Here is a tiny trained network, its code and every weight. The questions are about switching its units off for an input and a target symbol, where a switched-off unit gives its printed mean instead of its output.

import numpy as np


def w(rows, s, z=0):
    codes = np.array(rows[::2]) - 128.0
    scale = np.full(codes.shape[1], s)
    scale[-1] = z or s
    return codes * scale


def norm(h):
    return h / np.sqrt((h * h).mean(-1, keepdims=True) + 1e-5)


def f(y):
    return y / 2 * (1 + np.tanh(0.7978845608 * (y + 0.044715 * y**3)))


def softmax(a):
    e = np.exp(a - a.max(-1, keepdims=True))
    return e / e.sum(-1, keepdims=True)


def log_softmax(a):
    a = a - a.max(-1, keepdims=True)
    return a - np.log(np.exp(a).sum(-1, keepdims=True))


def net(x, mask):
    ids = ['βδεηλξτ'.index(c) for c in x.split()]
    T = len(ids)
    res = E[ids] + P[:T]
    q, k, v = (norm(res) @ M[0].T for M in (Q, K, V))
    z = softmax(np.where(np.tri(T) > 0, q @ k.T / 4**0.5, -1e9)) @ v
    res = res + np.where(mask[0], z, O[0][:, -1]) @ O[0][:, :-1]
    y = f(norm(res) @ A[0][:, :-1].T + A[0][:, -1])
    res = res + np.where(mask[1:9], y, B[0][:, -1]) @ B[0][:, :-1]
    return log_softmax(norm(res)[-1] @ U[:, :-1].T + U[:, -1])


Q, K, V, O, A, B = {}, {}, {}, {}, {}, {}
E = w([
[150,144,82,113],'β',
[160,183,94,149],'δ',
[78,108,95,145],'ε',
[178,170,136,174],'η',
[76,75,30,255],'λ',
[85,93,179,159],'ξ',
[194,155,106,115],'τ',
],0.0075)
P = w([
[133,100,112,134],'0',
[124,124,150,115],'1',
[139,153,105,249],'2',
[125,164,48,125],'3',
[124,124,150,114],'4',
[119,133,141,216],'5',
[124,159,54,127],'6',
[124,124,150,115],'7',
[107,134,165,206],'8',
[130,155,66,120],'9',
[124,124,149,114],'10',
[108,136,189,190],'11',
],0.019)
Q[0] = w([
[56,143,181,55],'head 1',
[65,144,192,193],'head 1',
[108,91,3,120],'head 1',
[131,221,53,111],'head 1',
],0.029)
K[0] = w([
[83,171,109,21],'head 1',
[48,201,159,163],'head 1',
[97,37,2,138],'head 1',
[233,136,48,130],'head 1',
],0.025)
V[0] = w([
[158,125,19,140],'head 1',
[251,87,137,73],'head 1',
[52,47,93,3],'head 1',
[228,5,214,148],'head 1',
],0.013)
O[0] = w([
[190,196,101,181,127],'head 1',
[232,131,212,112,4],'head 1',
[200,169,36,2,3],'head 1',
[223,12,151,144,224],'head 1',
],0.014,0.0043)
A[0] = w([
[173,116,179,152,70],'neuron 1',
[168,169,234,249,2],'neuron 2',
[123,150,90,35,67],'neuron 3',
[85,10,241,211,139],'neuron 4',
[165,100,78,236,128],'neuron 5',
[74,82,235,29,14],'neuron 6',
[183,31,104,51,45],'neuron 7',
[70,76,157,7,26],'neuron 8',
],0.016,0.0056)
B[0] = w([
[132,96,119,176,138],'neuron 1',
[72,88,4,88,182],'neuron 2',
[118,77,178,84,150],'neuron 3',
[127,200,177,128,251],'neuron 4',
[120,111,210,119,178],'neuron 5',
[232,69,105,132,152],'neuron 6',
[91,194,84,145,168],'neuron 7',
[117,61,106,197,154],'neuron 8',
],0.037,0.018)
U = w([
[168,153,109,22,166],'β',
[71,236,114,111,149],'δ',
[53,59,81,81,117],'ε',
[149,150,216,143,238],'η',
[9,98,156,199,3],'λ',
[183,60,112,181,178],'ξ',
[251,183,154,127,88],'τ',
],0.017,0.0057)

Each question gives the input, a string of symbols that net reads in full, and the target symbol t.
The units are the heads (4 rows each of Q, K, V and O) and the neurons (one row each of A and B). Each row of codes is followed by its name. A weight is (code - 128) times the scale printed after its matrix; where a second scale follows, it is the last column's (O, A, B and U).
mask holds one flag per unit, heads first, then neurons. A switched-off unit (its flag False) gives its mean, the last column of its rows in O or B, instead of its output. The means were averaged over made-up inputs and are rounded, as every weight is.
A unit's drop is (log p(t) with every unit on - log p(t) with that unit switched off) / (log p(t) with every unit on - log p(t) with every unit switched off).
The circuit of an input: a set's keep is (log p(t) with only the set's units on - log p(t) with every unit switched off) / (log p(t) with every unit on - log p(t) with every unit switched off). Starting from all 9 units, units are removed one at a time, each time the one whose removal leaves the highest keep (on an exact tie, the one counted first), for as long as the keep stays at least 0.8.
circuit, biggest first: the units of the circuit, biggest drop first
unit that matters most: the unit with the biggest drop
top k neurons: the k neurons with the biggest drops, biggest first
drop of u: that unit's drop, to one decimal
input δ λ λ λ ε β ε, target ε: top 2 neurons -> neuron 2; neuron 4
input β η δ ε η τ δ ξ δ δ, target τ: circuit, biggest first -> head 1
input ε ξ τ ε ξ ε η ξ δ η, target β: circuit, biggest first -> head 1; neuron 3
input τ ε λ δ, target ξ: circuit, biggest first -> head 1; neuron 4
input ε δ ξ δ, target β: circuit, biggest first -> head 1; neuron 4
input β τ ξ η λ ε ε β ε, target η: circuit, biggest first -> neuron 2; neuron 4; head 1
input λ ε λ ξ ε β λ ξ τ ε ε, target ε: circuit, biggest first -> head 1; neuron 8
input λ ξ ξ λ ε τ δ, target η: top 2 neurons -> neuron 2; neuron 5
input ε β λ τ ξ ξ ξ δ λ ε τ ε, target η: circuit, biggest first -> head 1; neuron 2; neuron 4
input λ δ τ ξ ε ε ε ε β τ, target η: top 2 neurons -> neuron 2; neuron 5
input η η ξ ξ ξ τ ξ ε δ ε, target λ: top 3 neurons -> neuron 2; neuron 4; neuron 1
input λ η ε β ξ δ ξ ε ε β, target η: top 2 neurons -> neuron 2; neuron 5
input β λ ξ ε ε η ε, target τ: top 2 neurons -> neuron 2; neuron 4
input ε β ξ λ ξ ξ ε δ ξ λ ε ξ, target η: unit that matters most -> head 1
input η β ε η, target λ: top 3 neurons -> neuron 2; neuron 4; neuron 5
input ε λ β λ, target β: drop of head 1 -> 0.9
input δ δ ξ τ η δ β β λ η, target ε: drop of head 1 -> 1.1
input δ β ξ ξ δ δ ξ ξ β λ, target ε: drop of neuron 4 -> 0.2
input ξ η ε δ β, target β: drop of neuron 4 -> 0.2
input δ ξ β ε ε ξ β, target ε: unit that matters most -> neuron 2
